Here is a tiny trained network, its code and every weight. The questions are about switching its units off for an input and a class, where a switched-off unit gives its printed mean instead of its output.

import numpy as np


def w(rows, s, z=0):
    codes = np.array(rows[::2]) - 128.0
    scale = np.full(codes.shape[1], s)
    scale[-1] = z or s
    return codes * scale


def f(y):
    return y / 2 * (1 + np.tanh(0.7978845608 * (y + 0.044715 * y**3)))


def log_softmax(a):
    a = a - a.max(-1, keepdims=True)
    return a - np.log(np.exp(a).sum(-1, keepdims=True))


def net(x, mask):
    res = np.array(x, float).reshape(1, 8) / 4 @ E
    y = f(res @ A[0][:, :-1].T + A[0][:, -1])
    res = res + np.where(mask, y, B[0][:, -1]) @ B[0][:, :-1]
    return log_softmax(res[-1] @ U[:, :-1].T + U[:, -1])


A, B = {}, {}
E = w([
[125,127,131,133,123,126,125,134,123,132],'x0',
[127,123,123,127,138,122,119,127,128,122],'x1',
[128,128,130,127,125,126,125,127,124,132],'x2',
[129,119,127,126,135,134,126,126,120,138],'x3',
[127,129,124,128,125,129,129,128,126,127],'x4',
[239,99,118,157,51,196,6,170,216,159],'x5',
[141,26,117,184,22,109,152,34,80,53],'x6',
[92,55,42,38,92,31,170,161,194,205],'x7',
],0.013)
A[0] = w([
[87,171,75,66,192,68,147,214,197,244,172],'neuron 0',
[151,192,212,199,164,194,98,119,78,42,250],'neuron 1',
[55,156,134,122,205,81,212,68,70,119,254],'neuron 2',
[179,199,139,147,150,183,41,222,189,154,193],'neuron 3',
[153,102,150,215,87,178,106,68,63,31,108],'neuron 4',
[176,14,101,106,26,110,75,109,187,147,137],'neuron 5',
[115,75,141,140,77,96,183,53,72,91,123],'neuron 6',
[62,209,167,136,214,151,168,143,71,112,210],'neuron 7',
[45,76,142,104,111,56,254,54,70,112,201],'neuron 8',
],0.0094,0.0097)
B[0] = w([
[97,138,162,71,177,77,152,162,182,202,233],'neuron 0',
[137,166,182,157,87,245,89,80,32,81,254],'neuron 1',
[35,161,119,68,156,139,211,188,32,63,250],'neuron 2',
[177,194,188,65,185,184,96,102,162,178,234],'neuron 3',
[135,96,156,192,72,176,111,81,87,91,210],'neuron 4',
[194,83,109,196,71,55,80,118,195,151,210],'neuron 5',
[92,78,65,188,66,110,151,125,106,99,200],'neuron 6',
[152,184,147,107,175,193,170,203,57,114,231],'neuron 7',
[42,69,77,109,97,94,190,112,78,102,248],'neuron 8',
],0.013,0.026)
U = w([
[132,214,179,72,194,205,175,219,67,89,153],'0',
[204,213,183,88,185,229,43,88,175,160,161],'1',
[42,162,113,32,204,36,189,200,162,172,255],'2',
[168,126,155,61,154,55,77,182,252,232,176],'3',
[63,86,114,167,66,198,167,82,59,60,48],'4',
[213,72,141,199,49,174,27,41,141,79,54],'5',
[55,34,45,104,84,39,197,116,121,107,8],'6',
[208,63,55,200,51,16,89,125,226,160,54],'7',
],0.011,0.0064)

Each question gives the input, the list of numbers given to net, and the class t.
The units are the neurons (one row each of A and B). Each row of codes is followed by its name. A weight is (code - 128) times the scale printed after its matrix; where a second scale follows, it is the last column's (A, B and U).
mask holds one flag per neuron, in row order. A switched-off neuron (its flag False) gives its mean, the last column of its row in B, instead of its output. The means were averaged over made-up inputs and are rounded, as every weight is.
A unit's drop is (log p(t) with every unit on - log p(t) with that unit switched off) / (log p(t) with every unit on - log p(t) with every unit switched off).
The circuit of an input: a set's keep is (log p(t) with only the set's units on - log p(t) with every unit switched off) / (log p(t) with every unit on - log p(t) with every unit switched off). Starting from all 9 units, units are removed one at a time, each time the one whose removal leaves the highest keep (on an exact tie, the one counted first), for as long as the keep stays at least 0.8.
circuit, biggest first: the units of the circuit, biggest drop first
most important unit: the unit with the biggest drop
k most important neurons: the k neurons with the biggest drops, biggest first
drop of u: that unit's drop, to one decimal
input [8,-1,2,-7,-7,-6,1,4], class 6: 3 most important neurons : (neuron 8; neuron 3; neuron 6)
input [4,4,2,-2,6,6,0,-3], class 1: most important unit : neuron 3
input [-3,-5,-4,-7,0,2,-1,1], class 3: circuit, biggest first : (neuron 1; neuron 2)
input [-2,-8,5,-1,0,0,7,3], class 6: 2 most important neurons : (neuron 8; neuron 1)
input [4,2,-1,7,-1,7,6,0], class 5: 2 most important neurons : (neuron 4; neuron 0)
input [4,8,3,7,-1,8,-8,1], class 3: 2 most important neurons : (neuron 1; neuron 0)
input [1,-8,2,-6,4,2,-8,0], class 1: 2 most important neurons : (neuron 3; neuron 2)
input [8,-8,4,-5,-4,2,1,-3], class 5: 3 most important neurons : (neuron 2; neuron 0; neuron 7)
input [1,2,-2,-4,5,-8,1,7], class 6: 2 most important neurons : (neuron 8; neuron 3)
input [4,2,1,8,-8,-8,7,1], class 6: 2 most important neurons : (neuron 1; neuron 8)
input [2,-6,-8,-6,-6,1,7,-7], class 5: 2 most important neurons : (neuron 2; neuron 8)
input [-4,8,6,1,-1,7,8,3], class 7: 2 most important neurons : (neuron 5; neuron 1)
input [-1,-7,3,-3,0,-2,8,3], class 6: drop of neuron 1 : 0.1
input [2,-1,6,-7,2,6,-7,0], class 1: circuit, biggest first : (neuron 3)
input [-6,4,6,4,4,0,3,1], class 6: drop of neuron 1 : 0.7
input [5,-8,-6,-2,0,3,7,7], class 7: drop of neuron 5 : 0.3
input [-7,4,4,2,-1,4,-2,-3], class 1: drop of neuron 2 : 0.0
input [-6,-3,-1,4,8,1,3,2], class 7: 2 most important neurons : (neuron 2; neuron 1)
